Below is a small trained network, with its code and all its weights. Each question gives an input and a class and asks what happens when units are switched off, that is, made to give their printed mean instead of their output.

import numpy as np


def w(rows, s, z=0):
    codes = np.array(rows[::2]) - 128.0
    scale = np.full(codes.shape[1], s)
    scale[-1] = z or s
    return codes * scale


def f(y):
    return np.maximum(y, 0)


def log_softmax(a):
    a = a - a.max(-1, keepdims=True)
    return a - np.log(np.exp(a).sum(-1, keepdims=True))


def net(x, mask):
    res = np.array(x, float).reshape(1, 6) / 4 @ E
    y = f(res @ A[0][:, :-1].T + A[0][:, -1])
    res = res + np.where(mask, y, B[0][:, -1]) @ B[0][:, :-1]
    return log_softmax(res[-1] @ U[:, :-1].T + U[:, -1])


A, B = {}, {}
E = w([
[184,194,177],'x0',
[180,175,165],'x1',
[243,46,171],'x2',
[159,171,2],'x3',
[163,63,111],'x4',
[197,160,70],'x5',
],0.0079)
A[0] = w([
[110,225,110,152],'neuron 1',
[119,86,86,130],'neuron 2',
[120,93,37,38],'neuron 3',
[182,55,154,153],'neuron 4',
[189,221,88,253],'neuron 5',
[100,149,201,98],'neuron 6',
[97,245,109,171],'neuron 7',
[133,236,126,222],'neuron 8',
[34,112,182,77],'neuron 9',
[59,102,73,184],'neuron 10',
],0.011,0.0036)
B[0] = w([
[213,106,225,214],'neuron 1',
[91,170,140,170],'neuron 2',
[151,204,99,188],'neuron 3',
[160,73,210,203],'neuron 4',
[113,3,124,254],'neuron 5',
[102,209,70,174],'neuron 6',
[185,66,220,236],'neuron 7',
[163,96,179,228],'neuron 8',
[43,61,42,195],'neuron 9',
[94,202,89,211],'neuron 10',
],0.0077,0.009)
U = w([
[99,229,89,2],'0',
[95,107,51,158],'1',
[138,86,249,193],'2',
],0.012,0.0027)

Each question gives the input, the list of numbers given to net, and the class t.
The units are the neurons (one row each of A and B). Each row of codes is followed by its name. A weight is (code - 128) times the scale printed after its matrix; where a second scale follows, it is the last column's (A, B and U).
mask holds one flag per neuron, in row order. A switched-off neuron (its flag False) gives its mean, the last column of its row in B, instead of its output. The means were averaged over made-up inputs and are rounded, as every weight is.
A unit's drop is (log p(t) with every unit on - log p(t) with that unit switched off) / (log p(t) with every unit on - log p(t) with every unit switched off).
The circuit of an input: a set's keep is (log p(t) with only the set's units on - log p(t) with every unit switched off) / (log p(t) with every unit on - log p(t) with every unit switched off). Starting from all 10 units, units are removed one at a time, each time the one whose removal leaves the highest keep (on an exact tie, the one counted first), for as long as the keep stays at least 0.8.
units of the circuit, in order: the units of the circuit, biggest drop first
k most important neurons: the k neurons with the biggest drops, biggest first
drop of u: that unit's drop, to one decimal
input [3,-4,-5,7,1,-3], class 2: units of the circuit, in order	(neuron 7)
input [3,-3,-1,-3,2,-2], class 1: units of the circuit, in order	(neuron 7; neuron 1; neuron 8)
input [-7,0,-2,3,-5,-4], class 0: units of the circuit, in order	(neuron 5; neuron 10)
input [0,-5,-3,4,1,-2], class 0: units of the circuit, in order	(neuron 5; neuron 10; neuron 3)
input [-6,3,-7,2,7,0], class 0: units of the circuit, in order	(neuron 5; neuron 10; neuron 3)
input [-7,2,0,4,-7,4], class 2: 3 most important neurons	(neuron 7; neuron 1; neuron 9)
input [-5,4,-6,-3,0,-1], class 0: units of the circuit, in order	(neuron 5; neuron 4)
input [-2,-6,-5,1,-6,8], class 2: 2 most important neurons	(neuron 7; neuron 1)
input [-8,-7,-4,7,6,7], class 0: units of the circuit, in order	(neuron 3; neuron 10)
input [-6,-5,-2,3,-6,-2], class 0: 3 most important neurons	(neuron 5; neuron 10; neuron 3)
input [-3,-6,3,4,0,4], class 0: drop of neuron 10	0.1
input [-7,-5,-4,-8,-6,-5], class 1: drop of neuron 9	0.3
input [6,-7,-8,-7,1,-7], class 1: drop of neuron 9	0.4
input [-2,-4,-5,-2,-6,-2], class 1: units of the circuit, in order	(neuron 9)
